Below is a small trained network, with its code and all its weights. Each question gives an input and a target symbol and asks what happens when units are switched off, that is, made to give their printed mean instead of their output.

import numpy as np


def w(rows, s, z=0):
    codes = np.array(rows[::2]) - 128.0
    scale = np.full(codes.shape[1], s)
    scale[-1] = z or s
    return codes * scale


def softmax(a):
    e = np.exp(a - a.max(-1, keepdims=True))
    return e / e.sum(-1, keepdims=True)


def log_softmax(a):
    a = a - a.max(-1, keepdims=True)
    return a - np.log(np.exp(a).sum(-1, keepdims=True))


def net(x, mask):
    ids = ['γδεηθμπσ'.index(c) for c in x.split()]
    T = len(ids)
    res = E[ids] + P[:T]
    u = 0
    for l in range(2):
        r = res
        for j in range(3):
            rows = slice(3 * j, 3 * j + 3)
            q, k, v = (r @ M[l][rows].T for M in (Q, K, V))
            z = softmax(np.where(np.tri(T) > 0, q @ k.T / 3**0.5, -1e9)) @ v
            o = O[l][rows]
            res = res + np.where(mask[u + j], z, o[:, -1]) @ o[:, :-1]
        u += 3
    return log_softmax(res[-1] @ U[:, :-1].T + U[:, -1])


Q, K, V, O = {}, {}, {}, {}
E = w([
[61,140,83,120,160,180,123,180],'γ',
[178,167,135,253,169,90,53,120],'δ',
[121,246,108,175,101,139,137,97],'ε',
[94,34,67,162,203,110,146,74],'η',
[202,51,148,30,139,180,59,36],'θ',
[164,40,104,210,100,207,107,93],'μ',
[106,151,147,28,228,98,56,104],'π',
[102,212,158,119,124,208,69,198],'σ',
],0.018)
P = w([
[247,146,86,115,132,108,172,211],'0',
[131,105,180,147,165,149,193,152],'1',
[127,147,81,149,136,142,80,129],'2',
[100,106,187,149,159,151,175,143],'3',
[121,168,85,136,100,139,59,62],'4',
[81,114,187,152,150,143,158,151],'5',
[120,192,82,131,76,141,33,15],'6',
[66,113,180,157,148,131,155,164],'7',
],0.013)
Q[0] = w([
[101,94,168,178,210,173,89,111],'0.h0',
[88,101,62,80,122,56,232,142],'0.h0',
[182,102,90,163,119,178,58,132],'0.h0',
[116,82,202,130,156,138,190,34],'0.h1',
[93,104,51,116,135,12,171,128],'0.h1',
[113,176,144,142,217,208,63,174],'0.h1',
[135,53,185,72,209,152,65,87],'0.h2',
[178,58,49,200,116,254,141,117],'0.h2',
[42,203,98,155,211,167,106,96],'0.h2',
],0.009)
K[0] = w([
[108,135,151,157,78,129,67,81],'0.h0',
[211,140,99,117,124,77,152,149],'0.h0',
[56,139,127,127,157,125,160,88],'0.h0',
[68,114,175,159,115,70,172,98],'0.h1',
[148,87,124,114,110,99,163,146],'0.h1',
[109,134,58,127,128,151,106,78],'0.h1',
[167,1,152,26,209,112,88,113],'0.h2',
[182,33,147,216,63,153,175,105],'0.h2',
[117,133,138,128,149,98,207,144],'0.h2',
],0.013)
V[0] = w([
[75,80,189,203,110,182,93,88],'0.h0',
[194,146,37,169,171,97,120,183],'0.h0',
[183,156,32,67,108,200,163,93],'0.h0',
[42,64,147,137,153,102,160,49],'0.h1',
[101,218,177,183,160,98,105,45],'0.h1',
[172,121,139,173,71,159,105,173],'0.h1',
[98,130,43,111,126,156,2,49],'0.h2',
[134,142,164,195,116,126,106,88],'0.h2',
[210,147,35,120,218,193,157,68],'0.h2',
],0.0072)
O[0] = w([
[167,37,161,74,60,23,70,205,174],'0.h0',
[16,110,66,142,233,136,151,125,208],'0.h0',
[200,134,107,110,158,132,241,122,145],'0.h0',
[131,60,138,186,141,188,159,52,66],'0.h1',
[73,114,143,106,56,77,113,40,194],'0.h1',
[112,64,111,98,52,45,90,163,144],'0.h1',
[163,129,85,156,226,181,188,254,157],'0.h2',
[113,109,67,117,93,94,183,178,150],'0.h2',
[117,157,84,175,128,186,101,201,255],'0.h2',
],0.0065,0.0064)
Q[1] = w([
[169,173,176,103,103,154,80,139],'1.h0',
[125,135,168,67,201,92,111,109],'1.h0',
[254,110,115,146,145,78,123,40],'1.h0',
[123,155,186,57,68,215,130,156],'1.h1',
[118,82,126,78,100,150,223,94],'1.h1',
[119,111,69,45,140,142,131,91],'1.h1',
[71,127,37,129,92,183,110,146],'1.h2',
[166,109,94,26,109,163,96,28],'1.h2',
[75,147,146,90,194,112,105,150],'1.h2',
],0.0099)
K[1] = w([
[136,175,138,61,89,161,38,121],'1.h0',
[120,114,198,2,246,139,84,101],'1.h0',
[217,80,85,147,157,69,69,38],'1.h0',
[141,177,200,10,56,231,135,166],'1.h1',
[168,88,73,64,125,209,104,81],'1.h1',
[116,48,82,32,112,129,186,92],'1.h1',
[126,79,124,139,26,236,125,131],'1.h2',
[250,146,124,127,148,127,125,133],'1.h2',
[90,142,159,68,142,190,115,70],'1.h2',
],0.0078)
V[1] = w([
[150,107,44,37,121,164,136,145],'1.h0',
[60,150,102,61,160,157,168,100],'1.h0',
[110,79,149,159,178,220,142,123],'1.h0',
[151,163,48,109,119,163,22,39],'1.h1',
[90,51,131,78,124,143,92,154],'1.h1',
[124,79,142,116,90,79,109,2],'1.h1',
[78,152,86,182,102,159,168,179],'1.h2',
[108,170,81,148,50,205,167,140],'1.h2',
[137,190,134,201,158,34,125,123],'1.h2',
],0.0074)
O[1] = w([
[171,142,153,133,217,34,55,77,152],'1.h0',
[197,79,140,170,96,133,107,130,147],'1.h0',
[126,170,144,152,52,76,108,136,165],'1.h0',
[159,85,75,2,174,164,164,133,159],'1.h1',
[205,248,113,153,115,125,211,114,123],'1.h1',
[191,172,101,178,146,214,95,147,11],'1.h1',
[230,160,104,119,167,156,153,116,194],'1.h2',
[138,185,48,154,81,111,131,175,136],'1.h2',
[177,127,151,77,87,112,123,109,135],'1.h2',
],0.0077,0.011)
U = w([
[88,143,69,121,207,142,170,194,253],'γ',
[108,144,102,160,82,72,26,71,155],'δ',
[106,165,104,123,67,53,126,1,63],'ε',
[118,122,141,178,142,147,173,101,68],'η',
[191,135,164,117,112,120,172,122,155],'θ',
[147,63,136,121,66,99,169,146,9],'μ',
[85,130,176,124,154,134,174,86,68],'π',
[117,162,180,125,99,135,149,179,56],'σ',
],0.01,0.0031)

Each question gives the input, a string of symbols that net reads in full, and the target symbol t.
The units are the heads (3 rows each of Q, K, V and O). Each row of codes is followed by its name. A weight is (code - 128) times the scale printed after its matrix; where a second scale follows, it is the last column's (O and U).
mask holds one flag per head, layer by layer. A switched-off head (its flag False) gives its mean, the last column of its rows in O, instead of its output. The means were averaged over made-up inputs and are rounded, as every weight is.
A unit's drop is (log p(t) with every unit on - log p(t) with that unit switched off) / (log p(t) with every unit on - log p(t) with every unit switched off).
The circuit of an input: a set's keep is (log p(t) with only the set's units on - log p(t) with every unit switched off) / (log p(t) with every unit on - log p(t) with every unit switched off). Starting from all 6 units, units are removed one at a time, each time the one whose removal leaves the highest keep (on an exact tie, the one counted first), for as long as the keep stays at least 0.8.
circuit, biggest first: the units of the circuit, biggest drop first
unit that matters most: the unit with the biggest drop
which heads matter: for each layer, one digit per head in row order, 1 if its drop is at least 0.15 and else 0, layers parted by /
input π δ θ μ, target μ: circuit, biggest first -> (0.h0)
input η η ε η γ η ε π, target π: circuit, biggest first -> (1.h2, 0.h2)
input σ θ δ δ γ θ, target δ: which heads matter -> 110 / 101
input π π γ π δ π, target δ: which heads matter -> 110 / 100
input θ σ ε θ η, target γ: which heads matter -> 000 / 010
input μ δ δ μ, target δ: circuit, biggest first -> (0.h1, 1.h0, 0.h0)
input π δ δ μ σ, target γ: circuit, biggest first -> (1.h1, 1.h2)
input δ θ γ δ θ δ, target θ: circuit, biggest first -> (0.h0, 1.h2)
input δ η ε σ δ η δ, target ε: circuit, biggest first -> (1.h0, 0.h1)
input π γ π δ δ π θ μ, target μ: circuit, biggest first -> (0.h0, 0.h2)
input δ δ δ δ μ, target γ: which heads matter -> 001 / 000
input σ π η γ μ γ, target μ: circuit, biggest first -> (0.h0, 1.h0)
input ε γ δ μ δ π, target π: which heads matter -> 011 / 001
input π μ μ π δ μ θ, target γ: which heads matter -> 001 / 000
input π σ ε θ, target θ: circuit, biggest first -> (1.h1)
input η π δ, target γ: which heads matter -> 000 / 110
input σ μ δ δ δ π η δ, target π: circuit, biggest first -> (1.h2, 1.h0, 0.h1)
input δ η η, target δ: which heads matter -> 100 / 100
input γ δ μ δ γ, target δ: which heads matter -> 100 / 100
input ε η π η θ μ σ, target γ: circuit, biggest first -> (1.h1, 1.h0, 0.h0)
input ε δ ε δ δ ε, target δ: which heads matter -> 110 / 010
input δ π θ γ η, target γ: unit that matters most -> 0.h2
